Here is a tiny trained network, its code and every weight. The questions are about switching its units off for an input and a target symbol, where a switched-off unit gives its printed mean instead of its output.

import numpy as np


def w(rows, s, z=0):
    codes = np.array(rows[::2]) - 128.0
    scale = np.full(codes.shape[1], s)
    scale[-1] = z or s
    return codes * scale


def f(y):
    return y / 2 * (1 + np.tanh(0.7978845608 * (y + 0.044715 * y**3)))


def softmax(a):
    e = np.exp(a - a.max(-1, keepdims=True))
    return e / e.sum(-1, keepdims=True)


def log_softmax(a):
    a = a - a.max(-1, keepdims=True)
    return a - np.log(np.exp(a).sum(-1, keepdims=True))


def net(x, mask):
    ids = ['αβγδζηθλμξπστφψω'.index(c) for c in x.split()]
    T = len(ids)
    res = E[ids] + P[:T]
    r = res
    for j in range(2):
        rows = slice(2 * j, 2 * j + 2)
        q, k, v = (r @ M[0][rows].T for M in (Q, K, V))
        z = softmax(np.where(np.tri(T) > 0, q @ k.T / 2**0.5, -1e9)) @ v
        o = O[0][rows]
        res = res + np.where(mask[j], z, o[:, -1]) @ o[:, :-1]
    y = f(res @ A[0][:, :-1].T + A[0][:, -1])
    res = res + np.where(mask[2:14], y, B[0][:, -1]) @ B[0][:, :-1]
    return log_softmax(res[-1] @ U[:, :-1].T + U[:, -1])


Q, K, V, O, A, B = {}, {}, {}, {}, {}, {}
E = w([
[141,83,122,97],'α',
[221,103,127,149],'β',
[247,139,198,194],'γ',
[131,72,111,101],'δ',
[124,66,98,107],'ζ',
[180,162,98,154],'η',
[216,62,142,138],'θ',
[160,124,132,161],'λ',
[162,174,181,198],'μ',
[83,132,143,112],'ξ',
[89,105,87,85],'π',
[212,31,85,76],'σ',
[124,19,68,53],'τ',
[184,96,147,149],'φ',
[167,126,150,166],'ψ',
[61,66,49,42],'ω',
],0.013)
P = w([
[131,212,75,137],'0',
[213,104,201,94],'1',
[224,107,207,85],'2',
[232,112,213,89],'3',
[234,116,198,98],'4',
[246,130,208,113],'5',
],0.011)
Q[0] = w([
[121,68,133,106],'H0',
[156,72,250,40],'H0',
[239,104,91,88],'H1',
[60,161,96,143],'H1',
],0.011)
K[0] = w([
[150,158,122,157],'H0',
[133,245,35,127],'H0',
[102,183,43,131],'H1',
[126,56,207,106],'H1',
],0.012)
V[0] = w([
[142,7,78,118],'H0',
[22,149,118,92],'H0',
[42,216,54,118],'H1',
[145,175,239,198],'H1',
],0.011)
O[0] = w([
[50,77,252,189,148],'H0',
[79,176,141,73,110],'H0',
[128,190,167,83,209],'H1',
[194,163,81,118,2],'H1',
],0.015,0.007)
A[0] = w([
[42,101,130,119,157],'N0',
[96,96,134,190,90],'N1',
[133,168,86,121,184],'N2',
[173,48,87,221,138],'N3',
[155,92,215,112,74],'N4',
[182,60,198,2,253],'N5',
[97,70,105,80,121],'N6',
[56,127,198,180,32],'N7',
[34,75,175,158,41],'N8',
[185,202,170,169,126],'N9',
[61,154,196,82,180],'N10',
[188,231,98,29,199],'N11',
],0.0083,0.0041)
B[0] = w([
[253,167,197,186,186],'N0',
[92,155,212,115,168],'N1',
[191,59,219,107,156],'N2',
[23,60,57,130,162],'N3',
[128,159,24,92,209],'N4',
[67,197,127,196,252],'N5',
[193,149,131,176,144],'N6',
[225,121,127,83,226],'N7',
[185,129,190,81,237],'N8',
[50,72,82,72,156],'N9',
[144,161,7,207,225],'N10',
[44,78,166,127,238],'N11',
],0.0056,0.02)
U = w([
[97,162,113,148,157],'α',
[109,146,105,159,148],'β',
[164,131,77,128,128],'γ',
[103,173,103,164,174],'δ',
[115,181,102,156,120],'ζ',
[112,103,162,58,99],'η',
[38,102,131,191,151],'θ',
[123,150,123,95,129],'λ',
[196,145,119,2,3],'μ',
[42,119,175,47,171],'ξ',
[48,203,92,188,168],'π',
[78,49,199,99,32],'σ',
[180,155,161,137,177],'τ',
[112,149,112,140,134],'φ',
[132,136,125,87,136],'ψ',
[176,255,55,139,56],'ω',
],0.008,0.0043)

Each question gives the input, a string of symbols that net reads in full, and the target symbol t.
The units are the heads (2 rows each of Q, K, V and O) and the neurons (one row each of A and B). Each row of codes is followed by its name. A weight is (code - 128) times the scale printed after its matrix; where a second scale follows, it is the last column's (O, A, B and U).
mask holds one flag per unit, heads first, then neurons. A switched-off unit (its flag False) gives its mean, the last column of its rows in O or B, instead of its output. The means were averaged over made-up inputs and are rounded, as every weight is.
A unit's drop is (log p(t) with every unit on - log p(t) with that unit switched off) / (log p(t) with every unit on - log p(t) with every unit switched off).
The circuit of an input: a set's keep is (log p(t) with only the set's units on - log p(t) with every unit switched off) / (log p(t) with every unit on - log p(t) with every unit switched off). Starting from the 12 units with the biggest drops (on a tie, the unit counted first), units are removed one at a time, each time the one whose removal leaves the highest keep (on an exact tie, the one counted first), for as long as the keep stays at least 0.8.
units of the circuit, in order: the units of the circuit, biggest drop first
top k neurons: the k neurons with the biggest drops, biggest first
heads that matter: for each layer, one digit per head in row order, 1 if its drop is at least 0.15 and else 0, layers parted by /
drop when u is switched off: that unit's drop, to one decimal
input θ γ ξ τ γ τ, target θ: top 4 neurons -> (N3; N7; N8; N0)
input σ ξ γ, target σ: units of the circuit, in order -> (H0; H1)
input ξ μ τ ω τ, target ξ: heads that matter -> 11
input μ τ ζ π ξ π, target μ: units of the circuit, in order -> (H0; N10)
input θ τ ξ, target θ: units of the circuit, in order -> (H1; H0; N3)
input μ τ τ γ ξ, target μ: units of the circuit, in order -> (H0; N10)
input ξ ξ ψ, target ξ: heads that matter -> 11
input ξ θ ψ ξ γ, target ξ: heads that matter -> 11
input τ τ ω, target τ: top 3 neurons -> (N0; N8; N7)
input θ η σ σ, target θ: units of the circuit, in order -> (N3; H0; N7; H1)
input θ τ ξ π ψ, target θ: top 4 neurons -> (N3; N7; N8; N0)
input γ θ ψ, target γ: units of the circuit, in order -> (H0; H1; N3)
input τ ω τ, target τ: top 4 neurons -> (N0; N8; N7; N11)
input ξ τ ζ π, target ξ: top neuron -> (N11)
input ξ ξ π ω ζ, target ξ: top 3 neurons -> (N11; N10; N0)
input π τ α ξ τ μ, target π: top 2 neurons -> (N8; N10)
input ξ γ μ μ μ τ, target ξ: drop when H0 is switched off -> 0.9
input τ τ δ ξ δ, target τ: drop when N11 is switched off -> 0.2
input τ τ θ π, target τ: drop when H1 is switched off -> 0.3
input γ θ ξ τ μ, target γ: top neuron -> (N5)
